Below are the code and all the weights of a small trained network. Each question names an input and a class and asks about switching units off, where a switched-off unit gives its printed mean instead of its output.

import numpy as np


def w(rows, s, z=0):
    codes = np.array(rows[::2]) - 128.0
    scale = np.full(codes.shape[1], s)
    scale[-1] = z or s
    return codes * scale


def f(y):
    return np.maximum(y, 0)


def log_softmax(a):
    a = a - a.max(-1, keepdims=True)
    return a - np.log(np.exp(a).sum(-1, keepdims=True))


def net(x, mask):
    res = np.array(x, float).reshape(1, 6) / 4 @ E
    y = f(res @ A[0][:, :-1].T + A[0][:, -1])
    res = res + np.where(mask, y, B[0][:, -1]) @ B[0][:, :-1]
    return log_softmax(res[-1] @ U[:, :-1].T + U[:, -1])


A, B = {}, {}
E = w([
[129,177,82,157,44,211,214,149,152,192,186,72],'x0',
[205,211,190,202,120,104,133,166,126,96,73,127],'x1',
[190,155,131,100,44,156,100,27,244,141,103,195],'x2',
[86,128,71,131,199,164,225,188,223,50,79,165],'x3',
[125,94,116,181,140,222,100,104,142,143,47,75],'x4',
[112,132,135,149,133,127,134,106,111,142,128,141],'x5',
],0.011)
A[0] = w([
[124,140,156,91,154,193,254,102,161,107,98,158,38],'N1',
[126,183,177,178,153,72,120,133,145,123,55,152,79],'N2',
[116,149,151,80,78,101,119,45,251,144,42,201,52],'N3',
[115,104,104,184,191,86,181,138,190,52,113,163,46],'N4',
[109,102,98,157,146,203,84,90,145,128,16,58,46],'N5',
[102,183,136,96,53,59,229,158,151,132,206,135,123],'N6',
[185,198,188,162,163,96,94,127,142,113,92,135,37],'N7',
[163,71,103,103,152,82,109,79,111,58,113,215,22],'N8',
[146,155,176,70,184,57,123,127,117,90,186,214,139],'N9',
[147,117,110,110,159,86,150,119,158,169,157,223,32],'N10',
[116,178,137,97,61,117,112,65,159,153,133,146,85],'N11',
[73,23,58,62,174,147,113,58,142,168,171,150,82],'N12',
[106,109,117,152,159,41,42,132,138,18,122,177,3],'N13',
[165,111,90,123,204,88,65,114,95,105,59,204,34],'N14',
[187,227,149,193,139,129,170,135,130,70,125,84,67],'N15',
],0.009,0.0048)
B[0] = w([
[199,72,132,212,22,72,76,51,72,64,177,125,206],'N1',
[177,157,149,87,116,127,189,194,182,174,148,189,184],'N2',
[122,111,191,113,199,133,231,201,21,137,90,54,254],'N3',
[209,179,226,174,115,77,38,81,37,64,145,87,217],'N4',
[105,95,146,120,207,217,45,95,141,151,110,210,205],'N5',
[176,105,97,197,220,228,67,56,137,147,100,139,239],'N6',
[94,219,193,67,140,94,151,84,177,69,187,157,182],'N7',
[208,161,24,154,73,219,85,95,161,99,205,80,200],'N8',
[96,131,177,95,206,189,95,54,83,233,67,132,212],'N9',
[71,174,163,78,166,144,120,97,135,192,62,157,169],'N10',
[113,121,150,108,125,151,181,126,72,105,118,58,200],'N11',
[152,255,166,49,111,72,200,147,156,87,208,217,249],'N12',
[158,111,37,185,109,222,171,122,87,138,146,123,208],'N13',
[193,106,47,240,95,127,175,135,150,153,190,96,207],'N14',
[118,220,70,116,153,80,152,173,135,171,134,228,199],'N15',
],0.0075,0.014)
U = w([
[146,137,41,176,54,195,157,133,166,161,171,89,44],'0',
[123,115,151,86,201,182,40,86,155,129,81,172,87],'1',
[142,181,127,49,116,73,137,160,164,105,175,190,66],'2',
[179,117,221,123,23,43,1,73,77,122,173,69,146],'3',
[86,79,130,112,231,84,190,215,36,93,128,59,86],'4',
[132,120,154,116,131,138,95,122,120,124,146,130,254],'5',
[132,93,163,74,124,64,78,92,167,153,81,137,79],'6',
],0.0098,0.006)

Each question gives the input, the list of numbers given to net, and the class t.
The units are the neurons (one row each of A and B). Each row of codes is followed by its name. A weight is (code - 128) times the scale printed after its matrix; where a second scale follows, it is the last column's (A, B and U).
mask holds one flag per neuron, in row order. A switched-off neuron (its flag False) gives its mean, the last column of its row in B, instead of its output. The means were averaged over made-up inputs and are rounded, as every weight is.
A unit's drop is (log p(t) with every unit on - log p(t) with that unit switched off) / (log p(t) with every unit on - log p(t) with every unit switched off).
The circuit of an input: a set's keep is (log p(t) with only the set's units on - log p(t) with every unit switched off) / (log p(t) with every unit on - log p(t) with every unit switched off). Starting from the 12 units with the biggest drops (on a tie, the unit counted first), units are removed one at a time, each time the one whose removal leaves the highest keep (on an exact tie, the one counted first), for as long as the keep stays at least 0.8.
units of the circuit, in order: the units of the circuit, biggest drop first
most important unit: the unit with the biggest drop
k most important neurons: the k neurons with the biggest drops, biggest first
input [-7,-2,3,-1,7,0], class 0: 2 most important neurons	[N14 N8]
input [7,6,0,-6,-3,7], class 0: 3 most important neurons	[N4 N12 N6]
input [5,2,2,-4,-5,-2], class 0: units of the circuit, in order	[N4]
input [-5,1,-4,-2,2,3], class 0: units of the circuit, in order	[N3 N14 N13]
input [7,-5,-5,8,1,-1], class 3: units of the circuit, in order	[N1 N4 N13]
input [-3,7,6,-4,-3,6], class 2: units of the circuit, in order	[N7 N2]
input [0,6,-1,2,-6,-2], class 1: units of the circuit, in order	[N9 N6]
input [6,8,3,-6,0,0], class 2: units of the circuit, in order	[N15 N7]
input [-7,5,-6,-1,-2,-6], class 0: 3 most important neurons	[N13 N14 N3]
input [-4,-3,1,2,4,4], class 0: units of the circuit, in order	[N14 N9]
input [3,1,3,6,5,7], class 5: 3 most important neurons	[N5 N1 N6]
input [-5,-4,-4,-5,0,-4], class 0: units of the circuit, in order	[N4 N3 N13 N14]
input [-3,5,1,6,-2,4], class 3: 3 most important neurons	[N4 N12 N1]
input [5,3,-6,7,-8,-1], class 1: 2 most important neurons	[N6 N3]
input [6,-8,6,4,-3,4], class 2: units of the circuit, in order	[N12]
input [-1,8,-1,-4,-6,-4], class 2: 4 most important neurons	[N7 N15 N2 N5]
input [-1,-7,-7,0,7,-2], class 1: 2 most important neurons	[N5 N3]
input [-2,-4,4,8,7,0], class 3: units of the circuit, in order	[N1 N4]
input [-5,7,-6,1,7,0], class 1: 4 most important neurons	[N5 N12 N3 N1]
input [2,0,-3,7,8,3], class 1: most important unit	N5
